[-238  -30  133 -113 -223  410  365   13   32   97 -269  105 -297 -145
  262 -228   34   -7   38  114  120 -356 -124 -149  107  183   -1 -136
  -39  -86    1 -121 -103 -293 -201  232  144  130] -> 7
[-287  -43  100  -53 -394  642   46  276   32  237 -139  185 -250 -209
   60 -221 -328  -40  200  115  -11 -348  138  -88  288  224  -39  -48
   43   92 -210  216 -232 -143  220  141  104 -126] -> 5
[ 496 -213  281 -140   57 -488  264  -93  101   33 -426 -142  184  181
   26  679  -91 -336 -206 -245  320  114  280   12  -49 -422 -405    4
  278   22 -425 -318  309  387   38 -676 -404 -131] -> 6
[  -6  155   54   74  131  -29   57 -266 -153  237 -351  261  354    0
 -365  606 -203   64 -106 -429  147  313  386 -231   54 -281 -344  201
   40  183 -173 -207  136  184  113 -323 -300 -226] -> 3
[ 335  -65 -219   24  504   43  126 -235 -288  236  -54  390  242  472
 -200  268  697   99  140  -23 -777  240 -149 -172 -323 -432  102   94
   19   45    2  -30  322 -201   -8  199 -107  -76] -> 7
[ -22  -91 -247  151  417 -350  203 -443    0  148 -133 -319  412 -234
  -62  271  215  127  137 -363  107   79  517   45  -13 -105  210 -435
 -161 -322   46 -448 -111  132  -78 -354  300 -152] -> 5
[-150  -67 -190  126  336 -435   46 -548    9  122  -78 -169  509 -191
   13  239  528  215  146 -398  -50  312  764  103  -78 -294  321 -514
 -195 -280  107 -403 -141  116  116 -508  226 -207] -> 3
[ 262   55 -236   94  373  145  172   43 -219  274 -219  394  185  245
 -279  377  402   44   92  161 -610  -18   10  -55 -170 -109 -147  206
   55 -104 -108  -31   40 -276   38  277 -129   49] -> 7
[ 113  313  265 -118  -23  -54 -163  -16 -533 -229 -330  539   -2  786
  134  286  192   38 -215  -95 -132  244 -444   -1  -64 -439 -211  279
  243 -356  330 -374  632 -323 -219 -124 -283   87] -> 7
[  23  271   65  -54  141 -165  -38 -162 -318  -41 -421  434   33  388
    6  222  334   18  -24    3  253  287 -103 -171 -116 -474  -40   48
  252 -248  277 -248  416 -123 -334 -238 -206  -23] -> 12
[-225   93  -79 -136  461 -176  -18 -288   69  333 -389 -294  411 -131
 -216  143 -138  155   80 -504  404   16  514 -192   18 -114  317  -70
 -150  179   21 -272 -107   73  182 -173  -29 -100] -> 7
[ 161   31 -280  149  489  132  -17   -3 -207  266 -195  395  327  228
 -435  350  407  195  123    6 -372  297  124  -98 -175 -179  -88  102
  202   61   80   80  122 -221   95  169 -190   18] -> 6
[-264   43  112 -120 -162  489  147   12  -22  145 -475  209 -251 -123
   92  -69  101   65  156  145   48 -165   14  -75  148   74  -56    4
  106    0   51   46  -30 -386  -90  140   54  123] -> 11
[ 247   -9 -198   13  474   -7   29   60 -258  145 -159  229  249  260
 -304  382  501   86  174   40 -598  323   90   14 -315 -227 -210  145
  177   36   -9   64  237 -344  164   99  -94   75] -> 6
[ 341 -380 -434  539  395 -143  404 -625  -12  148   96 -331  326   55
 -325   73 -176  576  -63 -672  699  -42  170   52  110  159  326 -467
 -151 -281  175 -565   57  464 -101 -138  221 -250] -> 6
[ 102 -153 -285  353  399 -426  249 -516   18  123   21 -216  324 -145
  -45  141  327  246  158 -470  153   60  252  107  -52  -74  235 -377
 -116 -304  167 -464  -26  138  -50 -320  259  -80] -> 0
[-276   37   89  316 -148  303  106  296  -35   15   40  335  -97 -165
  -11  -23 -340   69  264  182  141  -17  119 -116  124  -52  -57 -117
  211   94   99  229 -156 -169  154  185  -15    9] -> 6
[ 349  -20 -217   -9  449  236  102  -46 -311  246 -351  155  223  420
 -406  552  329   21  156 -147 -584  275    5 -219 -166 -167  -81  273
  184  255 -110   -5  334 -343  -53  179 -147   71] -> 11
[-202  200  233  -40  -84   28  -54  -46 -189  -55 -203  481  -10  242
   81   69  143   43 -125   -5  126  283 -149 -138  -13 -383   24  -52
  202 -172  315 -231  360 -174 -174 -123 -155   69] -> 7
[ -57  -67 -346  375  234 -122  280 -364  210  156  228  -56  337 -334
 -219   60  125  274  199 -337  194  -96  317  -32   22 -131  238 -347
  -21 -282  196 -414 -289  -30   31 -178  327  -73] -> 11
[ 344  129 -167  207  358 -142 -197  112 -481  110 -210  570  260  478
 -352  611  353  141 -130   80 -843  461  120  -20 -270 -169 -370  290
  151   88 -121   65  328 -125  283   54 -277  -76] -> 0
[-292  -31 -226  218  -85  101  363 -145   95   57  104 -127   88 -413
  -32 -285  227  148  334  -48 -125 -229  303   -7  151  138  160 -254
  -95  -44   51  -14 -252 -250   42   64  283    1] -> 7
[  38  102 -317 -181  545  143   51 -203 -324  310 -441  183  356  -43
 -559  387  639  144  386 -121 -684  408  368 -120 -310 -389 -135   78
  -48   28  119  -35  279 -482   69  105  150   20] -> 3
[ 382  -76 -235  195  347  134   76   21 -377  210  -69  555  121  416
 -256  394  389   50  164   90 -671  219 -225 -129 -191 -196 -130  194
  171  123  -48  111  303 -195    2  311 -244   -7] -> 12
[-161  -69  171 -124   98 -217   28 -210 -110   16 -593 -201  228 -167
   64  523  137   57   82 -287  171  291  487  125   23  -53  172 -343
  -76 -189  102 -300   38 -153    5 -349  109   68] -> 11
[  -7  -10  124  183   22   70  134 -230  138  297 -316  348  117  106
 -230  339    3   83 -112 -380  229   46  238  -70  186 -120  -81  -34
   87  -79  -79  -98   12   44  -58 -222 -334 -101] -> 0
[-170  397  177 -124   82 -131  -56 -134 -375  -97 -384  419   16  352
   13  222  117  -17  -56  -26  147  313  -64 -277  -82 -593 -110   84
  143 -244  285 -309  416 -189 -347 -236  -45  -67] -> 0
[ -68  173  -35  249  140 -232  225 -233 -121  172 -252  164  350  -28
 -214  454  -59   37 -135 -324  226  176  468  -59  180 -157 -251  -67
  -53 -218 -140 -343  -85  167  -37 -442 -202 -205] -> 7
[ 140 -121  204  190  -53  -42  351 -387   53  109  133  379   18  196
   58  277 -186  158 -385 -336  357  -11 -158 -219  173 -351  -61 -124
  113 -119   18 -310  170  194 -131 -274 -299  -27] -> 4
[-185  417  155   64   -1  -55  -81  -27 -261 -109 -227  629  -68  298
   87  114   53   -9  -62  138  129  177 -194 -290  -10 -464  -20  184
  246 -211  282 -154  307 -147 -308 -129 -205   40] -> 1
[-231  196  119  194 -222   46  109 -130  -77   76  -46  489  -47  -85
   98  354  -55   12 -186   -4  -62 -143   67  -52  220 -158 -376  -42
 -155 -197  -17  -37  -90  130 -101   -1 -261 -160] -> 12
[-145  373  115 -112  -24 -189  -62   11 -324 -151 -243  488   76  250
  -36  172  167  -91 -107  -55  -22  326 -115 -236  -54 -484 -269  115
  246 -145  229 -268  426 -261 -241 -282 -141    6] -> 2
[-285  405   36  107  -93   76  -99  -10 -168  -25 -296  625  -15  -37
 -256   31   19  124  -14   49  196  358   25 -255   90 -280  -95   35
  407 -102  364  -79  293 -301 -319  -97 -110   96] -> 8
[-292   65  121 -144 -134  345  122  123  -12   66 -429  135 -194 -128
   79 -109   87   14  109  107   83 -137   30  -41   86  155    7 -126
   54  -34   78   55   21 -433 -157  178   39  185] -> 4
[  -3  -77 -151  144  384 -591  110 -350 -164   12  -14 -199  444 -117
   68  324  201   57  -17 -262  106  206  493   83  -48 -179  128 -444
 -152 -382   77 -553  -71  185  -81 -516  176  -98] -> 10
[-126   56  -46  270  101   16  321 -488  128  204 -107  213  266  -21
 -330  277   -7  193  -86 -563  366  208  285 -231  201 -282  -33  -90
   28  -42   46 -274  138  138 -189 -233 -152 -172] -> 2
[-233  -35  108   -9  -13  325  331 -133  -57  113 -441  102 -274   11
  188  -69  198  106  186   31  118  -69  -70 -101   97   34   45  -35
  -21  -14   47   74  110 -237 -107  156   49   69] -> 0
[  36   78 -281 -104  550  176 -182   52 -503  381 -571  468  398  295
 -501  333  560  182  171    2 -647  448  152  -16 -246 -184 -107  183
  220  127   94 -150  252 -509  181  -26    2  107] -> 8
[-243  419  211 -103   15 -210  -15  -71 -473  109 -595  860   -7  301
   24  154  305   87  -86   11 -570  319  -84 -343 -153 -352 -174  370
  141 -152   81 -359  589 -417   59 -248  -65  103] -> 4
[   4  371   57 -298  281 -373   38  -85 -167  135 -724  445  -53  155
 -117  262  296  -90 -190   52  104  252   69 -307 -136 -548 -229  219
  225 -218   11 -308  464  -60 -266 -379 -151   10] -> 8
[ -24   50  -79  305  127 -107  235 -432 -132  153 -128  124  295    6
 -134  453  -44  163  -71 -397  340  133  285  -84  136 -221  -94 -215
  -91 -157   38 -337  -44  223  -79 -336 -160 -235] -> 3
[ 265 -100   26  139   80 -106   90 -379 -150   94 -106  164  199  345
   34  566  -99   93 -305 -316  297  -20   62  -80  165 -192 -113 -156
   15 -111  -83 -298  148  372 -209 -270 -331 -246] -> 9
[-509  270   57 -198  219  154 -216   -1 -548  301 -899   41  282 -192
 -529  488 -178 -169  543 -323  641  336  421 -724  -29 -343 -516  519
 -106  675   82   74  -85  137 -224 -400  377 -403] -> 12
[  64  130 -407  142  572  -93 -120  -59 -569  203 -213  184  591   37
 -370  572  307  268   95  -27 -365  420  550  130 -186 -124 -236 -257
  -30 -199   71 -220  -23 -132  224 -136   59 -167] -> 9
[-178  105  -52    1  365  278  -74   58  -64  362 -437  284  212   -1
 -410  516  357   93   89  -56 -215  497  338 -261 -133 -126 -163  229
  403  433   -6  248   32 -363   38  159 -205  131] -> 10
[ 245 -147 -134  -75  454   97   15  -50 -128  326 -207  292  382  426
 -261  370  551    1  242 -147 -544  264  222   -7 -247 -331   20 -100
  168  -67  -23 -109  151 -377  177 -120 -118   13] -> 9
[-383  116   91  214 -118  173   58 -251 -157   59 -612  272  220  -18
 -325  480    8  108   70 -421  442  607  630   46  501 -237 -400 -195
  251  -28   97  -43  176 -158 -285 -408 -314 -179] -> 1
[ 181 -282 -241  342  318 -215  394 -429  137  209   15 -140  199 -234
  -88  240  103  219    5 -321  524   26  200   57   39 -184  135 -470
    5 -296   49 -370 -167  351 -100 -243  140 -188] -> 10
[ 317   56 -223  234  280 -626  433 -382 -116   73  238  -54  323 -108
  143  184   34  -56  -18 -299   92 -219   68 -150  -66 -208  -12 -291
 -267 -373  -35 -666  -45  238 -102 -338   82  -42] -> 4
[ -39   89 -106  327  160  -59  270 -402 -225   76  -84  216  242   68
 -118  447   50  124  -76 -324  163  235  232 -105  137 -324 -228 -133
  -51 -213   44 -341   46  172 -181 -303  -63 -249] -> 2
[-181  386  190  -10  -26 -113 -103  -21 -356 -172 -353  625    2  357
  128  187  270  -31   -2   98  -20  334 -191 -178  -81 -475 -137  140
  275 -241  340 -247  458 -294 -286 -160 -160   87] -> 1
[  26 -147 -231  296  189 -439  431 -395  119   48  258 -184  116 -282
  194   19   51  123  103 -122  231 -262  221   59  -42   43  202 -529
 -351 -519   25 -456 -268  219 -106 -148  335 -131] -> 12
[  -5 -137 -162  243  200 -224  427 -363  234  174  -67 -142  155 -261
   45  106  137  140   46 -379  299 -180  244   76  108   59  280 -394
  -71 -378   30 -423 -261   27 -148 -182  142   29] -> 8
[-137 -146 -316  258  415 -283  428 -431  394  196  229 -272  420 -296
  -74   23  329  170  133 -516   69 -122  432  -19  -56 -169  375 -504
 -254 -426   75 -468 -321   79   89 -292  343 -108] -> 4
[ 131 -185 -326  364  391 -374  390 -476   10  123   71 -334  385 -377
  -59  226 -140  236   98 -451  399  -54  531   68   85    7  224 -505
 -261 -428   42 -541 -312  322   93 -353  275 -164] -> 2
[ 397  -62 -428  130  535  146  280 -111   -7  334   51  237  270  206
 -497  255  431  141   74 -117 -347   33 -102 -222 -303 -150  -34  113
  124   55  -97  -50  149 -153  -24  272  -65  -42] -> 4
[-115   94  -61  257  102  -77  224 -251 -154  211 -146  352  171  -56
 -205  448  190  148 -148 -209   17  164  281 -212   67 -189 -168 -135
  -89  -78  -44  -97  -19  100 -140 -191 -107 -199] -> 4
[  21  -28  127  176   48 -217  122 -312 -122   23   -2  174  244  201
   69  347   34  178 -266 -365  263   90   50  -48   72 -191 -188 -220
   35 -171  115 -341  108  183  -70 -408 -133  -80] -> 6
[ 110   53 -239  166  403  185  -85   80 -311  179  -47  310  296  201
 -347  439  302   93  104   42 -523  231   88  -94 -194 -125 -240  163
  124  173   30  123   89 -181   97  237 -111  -60] -> 5
[-122  -67  -28   25    7  237  355 -214 -139  132 -418   42 -107  -52
   91  -62  293   81  323   53  102  -81  155  -93   62   51  106 -265
    0 -103   39  -27   54 -265 -290   13  162    4] -> 9
[  15  -24 -110  210  165  -33  390 -467   35  307 -214   13  294  -87
 -204  442   52   57 -212 -472  357   27  305 -223  126 -138 -140 -154
  -69 -126 -148 -415  -98  341 -176 -452 -117 -259] -> 4
[-119  -86  -45  406   25  140  294 -221 -208  -29  -65 -291  105  -62
 -203  622 -337  113  -97 -488  583  132  272   75  402  -76 -302  -91
  -25  -42  -60   44 -117  381 -187 -354 -191 -391] -> 4
[ -11   19  -57  310   21 -151  285 -550    2  -58  390  316  234  279
  150  293  -14  284 -388 -247  242 -208 -178 -183  188 -491  -55 -551
 -238 -272  294 -407   24  232 -255  -44 -163 -186] -> 6
[-169  -37  -58  -25  127  376  165 -173  127  342 -584   18   71 -139
 -279  -19  215  292  167 -257  241  -50  366   11  115   83  186 -186
   45  -91  136  -39    0 -234   34  103   52   53] -> 7
[ -70   64  148  136 -309  -95  266  153  -44  -14 -255  402 -380  -69
  468 -104  108  -66   43  347 -139 -406 -217    7   80  261 -130 -273
  -56 -341   36  -53   39 -244  -85  152  -22  207] -> 4
[  93 -122  -51  584  182 -279  199 -401  262  133   88  105  341  184
 -143  440  121  125  -97 -604  406  173  181 -134   83 -139   74 -115
   95  -12  -19 -151  -64  492 -101 -393 -259 -269] -> 9
[ 339 -226 -377  388  306 -431  452 -517   78    0  305 -351  373  -78
  -98  122  111  237    9 -528  294   19  138   64   28  -43  204 -422
 -110 -347   53 -515  -25  278  -78 -240  180 -133] -> 10
[ 262  -69 -102 -198  603  358    4   54 -609  149 -395 -175  413  491
 -533  731    2   86  214 -380 -509  378  175  -25 -220 -318 -288  460
   42  336 -138   78  345 -266  356  -26 -106  -88] -> 1
[  36  481  228 -375  -59 -173 -253  -64 -362 -217 -408  687   76  683
    4  -54  214  -21 -344 -140  -85  276 -477 -290 -124 -502 -194  383
  229 -147  380 -490  844 -329 -211 -151 -352  179] -> 2
[  25  -44 -102  193  285  274    6   87 -307  164  -86  424   72  219
 -204  325  353   50  215   97 -552  261   14 -120 -153 -115 -123  180
  116  260  -23  324   84 -232   60  238 -164  -54] -> 2
[-190  -47 -131  341  163  337  261 -448  200  425 -152  277  244  -26
 -439  232  144  260   85 -530  340  183  309 -226  203 -272   61  -80
  142   -2   26  -84  -34  113  -86 -245 -105 -285] -> 4
[ 201   64   97  285  111 -179  -70 -374 -180  158 -399  341  233  376
 -176  608  171  157 -198 -504  463  273  -46  -29   33 -249 -311  187
  263  -57  139 -329  278  323 -267 -415 -291 -165] -> 3
[-253 -168  -69  113  115  295  251 -171  132  220 -186  134 -114 -153
   -1 -353  214  266  129   47  302  -84  -14  -14  -36  104  204 -239
   77  -68  135  -89  -84 -125 -116   68  225   12] -> 1
[-375  486  169 -172   -6  107 -219   41 -173  101 -640  674  122  203
 -303    8  130   17  -78  -62    1  462  208 -219    1 -313   53   92
  250 -160  229 -219  360 -492 -195 -211 -285  111] -> 9
[-221  -18   -9   87  -81  345  314  -92    2  124 -242  163 -163 -117
   93 -217  116  117  254   64   32 -230  -75  -90   59  110  141 -190
  -15  -39  125  -47  -39 -310 -135  201  190  111] -> 8
[ 111  109 -224  217  357  134  -66   16 -306  192 -226  487  257  192
 -356  486  386  190   76  120 -506  388  147   -8 -125 -105 -217  134
  196   70   19  154  167 -255   76  296 -219  -24] -> 5
[ 320    3 -282  155  469  226   17  -87 -305  230 -244  386  326  399
 -491  501  486  193  110 -155 -480  356    6  -90 -201 -217 -104  228
  236  204   35   65  314 -237   39  192 -236   11] -> 8
[ -31   41   -5 -105  -26  125  267  -34  -72  100 -257  209  -44   15
  109  -33  146    2   56  188 -121 -164  -40 -147  -20   32  -30 -156
  -47 -159  -35 -137   56 -244  -44  114   59   95] -> 10
[   6  -46 -335  334  290 -396  381 -303   79   -8  199 -340  298 -306
   76   92  170  167  125 -237  172 -126  376  157   28   57  217 -462
 -281 -498   59 -436 -401   50   73 -293  298  -48] -> 11
[-133  -83 -259  263  225 -369  354 -372   61  113   72 -182  333 -359
   13   89  148  131  119 -249  123  -75  502   62   66  -64  223 -602
 -222 -505   69 -525 -287   78  -64 -354  375 -126] -> 0
[ -68   34 -153 -141  -50  436  227  152  -88  154   14  293 -119 -426
  -22  -88  156  -51  173  457 -443 -259  -78 -314 -233  150  -67  -75
  -24  159 -138   25 -166 -454   15  293  272  152] -> 11
[ 207  -99 -210  155  303 -420  309 -362  -30  111   17 -114  228 -159
   53  217  130  154   28 -254   61  -49  241   63  -62 -101  164 -389
 -161 -401    2 -454  -66   93   50 -279  182    8] -> 12
[-244  466  120   55   39 -339 -278  -23 -379  -86 -331  627  145  230
  -12  256  234   32  -47   89  -25  448  104 -206  -47 -508 -240    2
  319 -211  349 -203  352 -188 -215 -376 -138  -12] -> 6
[ 114 -248  -91  154  509 -449  -21 -401 -221  174  -11 -361  348  171
  124  194  271  219   30 -461  301  229  317  151 -122 -169  580 -464
 -183 -295  138 -429  -93  340   95 -643  239 -164] -> 7
[ 172   84 -247  247  338   87  124   53 -320  130   -8  415  146  115
 -230  360  348  115  135  209 -571  232   35  -69 -171 -203 -202  134
  143  -14    3   67  125 -205   38  294  -56   12] -> 7
[ -43  289   59   25   26 -223  -41 -149 -403  -45 -346  603   70  265
   50  197  207  -24  -40  -17   92  281  -98 -231   57 -447  -33   33
  260 -281  260 -322  374 -138 -336 -334 -257  -21] -> 9
[ 176   60 -236  117  365   70  137   39 -276  125  -15  368  242  236
 -308  481  440  -17  182   63 -773  188  -46 -137 -219 -317 -272  247
   31  137  -95   84  164 -291   74  207 -126  -58] -> 11
